Below is a small trained network, with its code and all its weights. Each question gives an input and a target symbol and asks what happens when units are switched off, that is, made to give their printed mean instead of their output.

import numpy as np


def w(rows, s, z=0):
    codes = np.array(rows[::2]) - 128.0
    scale = np.full(codes.shape[1], s)
    scale[-1] = z or s
    return codes * scale


def f(y):
    return np.maximum(y, 0)


def softmax(a):
    e = np.exp(a - a.max(-1, keepdims=True))
    return e / e.sum(-1, keepdims=True)


def log_softmax(a):
    a = a - a.max(-1, keepdims=True)
    return a - np.log(np.exp(a).sum(-1, keepdims=True))


def net(x, mask):
    ids = ['βγεπτφψω'.index(c) for c in x.split()]
    T = len(ids)
    res = E[ids] + P[:T]
    q, k, v = (res @ M[0].T for M in (Q, K, V))
    z = softmax(np.where(np.tri(T) > 0, q @ k.T / 2**0.5, -1e9)) @ v
    res = res + np.where(mask[0], z, O[0][:, -1]) @ O[0][:, :-1]
    y = f(res @ A[0][:, :-1].T + A[0][:, -1])
    res = res + np.where(mask[1:17], y, B[0][:, -1]) @ B[0][:, :-1]
    return log_softmax(res[-1] @ U[:, :-1].T + U[:, -1])


Q, K, V, O, A, B = {}, {}, {}, {}, {}, {}
E = w([
[78,255,51,71,92,128],'β',
[22,61,86,164,209,17],'γ',
[113,249,163,27,131,199],'ε',
[223,168,157,1,173,240],'π',
[130,42,155,115,230,62],'τ',
[194,93,181,74,203,155],'φ',
[99,122,73,120,193,42],'ψ',
[3,189,73,143,143,72],'ω',
],0.0041)
P = w([
[231,158,68,19,98,44],'0',
[85,174,2,156,228,95],'1',
[69,158,23,184,241,111],'2',
[62,175,94,156,238,111],'3',
[58,207,127,137,236,165],'4',
[27,168,162,120,230,156],'5',
[20,191,188,95,234,184],'6',
[46,190,232,83,198,227],'7',
[42,199,238,74,190,245],'8',
],0.0031)
Q[0] = w([
[96,143,119,74,252,132],'head 1',
[188,115,176,178,77,129],'head 1',
],0.026)
K[0] = w([
[234,106,153,54,65,3],'head 1',
[137,122,108,203,215,241],'head 1',
],0.017)
V[0] = w([
[224,246,137,50,43,226],'head 1',
[2,234,60,136,76,89],'head 1',
],0.017)
O[0] = w([
[143,193,225,111,103,30,254],'head 1',
[204,118,168,254,158,141,150],'head 1',
],0.012,0.0098)
A[0] = w([
[120,117,116,111,137,143,96],'neuron 1',
[113,121,75,100,150,166,126],'neuron 2',
[130,98,91,135,111,58,85],'neuron 3',
[151,121,104,168,100,133,104],'neuron 4',
[176,117,132,181,109,136,69],'neuron 5',
[124,139,78,86,200,132,255],'neuron 6',
[112,138,137,128,110,152,123],'neuron 7',
[191,67,131,128,100,79,137],'neuron 8',
[147,70,119,137,96,185,65],'neuron 9',
[129,112,146,176,125,191,103],'neuron 10',
[174,156,109,161,177,138,161],'neuron 11',
[119,183,99,154,130,106,145],'neuron 12',
[138,165,58,107,89,82,88],'neuron 13',
[108,102,89,102,121,159,98],'neuron 14',
[152,124,85,142,102,171,69],'neuron 15',
[249,137,102,75,155,146,193],'neuron 16',
],0.012,0.0043)
B[0] = w([
[169,101,155,101,115,130,145],'neuron 1',
[239,40,182,70,179,93,183],'neuron 2',
[193,112,100,135,52,133,155],'neuron 3',
[135,92,167,143,63,186,160],'neuron 4',
[92,95,91,1,77,59,223],'neuron 5',
[78,238,47,212,184,66,221],'neuron 6',
[137,152,153,139,123,132,138],'neuron 7',
[137,152,91,209,69,80,199],'neuron 8',
[38,215,158,58,144,52,144],'neuron 9',
[123,148,251,182,84,218,191],'neuron 10',
[48,60,162,138,177,87,253],'neuron 11',
[169,92,172,156,178,136,245],'neuron 12',
[103,49,120,129,50,58,217],'neuron 13',
[232,59,179,76,114,121,168],'neuron 14',
[46,152,118,121,121,31,144],'neuron 15',
[129,72,60,219,107,89,182],'neuron 16',
],0.015,0.0062)
U = w([
[130,107,107,184,119,42,191],'β',
[88,156,176,92,204,112,210],'γ',
[195,220,197,162,128,145,220],'ε',
[147,145,176,4,58,140,3],'π',
[201,79,75,79,149,133,46],'τ',
[49,194,45,108,89,109,10],'φ',
[116,176,62,236,180,164,134],'ψ',
[113,61,127,153,61,178,83],'ω',
],0.0038,0.0016)

Each question gives the input, a string of symbols that net reads in full, and the target symbol t.
The units are the heads (2 rows each of Q, K, V and O) and the neurons (one row each of A and B). Each row of codes is followed by its name. A weight is (code - 128) times the scale printed after its matrix; where a second scale follows, it is the last column's (O, A, B and U).
mask holds one flag per unit, heads first, then neurons. A switched-off unit (its flag False) gives its mean, the last column of its rows in O or B, instead of its output. The means were averaged over made-up inputs and are rounded, as every weight is.
A unit's drop is (log p(t) with every unit on - log p(t) with that unit switched off) / (log p(t) with every unit on - log p(t) with every unit switched off).
The circuit of an input: a set's keep is (log p(t) with only the set's units on - log p(t) with every unit switched off) / (log p(t) with every unit on - log p(t) with every unit switched off). Starting from the 12 units with the biggest drops (on a tie, the unit counted first), units are removed one at a time, each time the one whose removal leaves the highest keep (on an exact tie, the one counted first), for as long as the keep stays at least 0.8.
units of the circuit, in order: the units of the circuit, biggest drop first
most important unit: the unit with the biggest drop
k most important neurons: the k neurons with the biggest drops, biggest first
drop of u: that unit's drop, to one decimal
input ω γ ψ φ φ ε ε ε ε, target ω: 2 most important neurons -> [neuron 10; neuron 6]
input τ ε τ β τ, target τ: units of the circuit, in order -> [head 1; neuron 2]
input ω τ φ ω γ ε π τ, target ω: units of the circuit, in order -> [head 1; neuron 10; neuron 6]
input ε ω ε τ, target ε: units of the circuit, in order -> [head 1; neuron 5; neuron 11]
input τ ε ω γ ω γ φ, target τ: 2 most important neurons -> [neuron 2; neuron 14]
input ε τ β ε φ, target ε: 2 most important neurons -> [neuron 5; neuron 13]
input φ β γ, target φ: units of the circuit, in order -> [head 1; neuron 6]
input ψ ε π, target ψ: most important neuron -> [neuron 6]
input ω ε π γ ε ε π π, target ω: units of the circuit, in order -> [head 1; neuron 10; neuron 6; neuron 16]
input π τ π β ω ε β, target π: units of the circuit, in order -> [head 1; neuron 6]
input γ ω β, target γ: 3 most important neurons -> [neuron 9; neuron 2; neuron 10]
input φ ω φ π π ε ε γ, target φ: units of the circuit, in order -> [head 1; neuron 6; neuron 2]
input ψ φ ε ε π γ β ω γ, target ψ: units of the circuit, in order -> [head 1; neuron 5; neuron 6]
input ω ω β, target ω: 3 most important neurons -> [neuron 10; neuron 4; neuron 6]
input φ β ε ε, target φ: most important unit -> head 1
input ω ψ ε φ φ ω ε γ ψ, target ω: 3 most important neurons -> [neuron 10; neuron 6; neuron 4]
input τ β ε ε β ε, target τ: 2 most important neurons -> [neuron 2; neuron 14]
input ε γ ε ε, target ε: 3 most important neurons -> [neuron 5; neuron 11; neuron 13]
input γ φ ψ, target γ: drop of neuron 15 -> 0.1
input φ ε γ ε τ ε ψ τ φ, target φ: drop of neuron 10 -> 0.1
input ε β β γ, target ε: drop of neuron 16 -> 0.1
input ω τ β φ, target ω: drop of neuron 6 -> 0.2
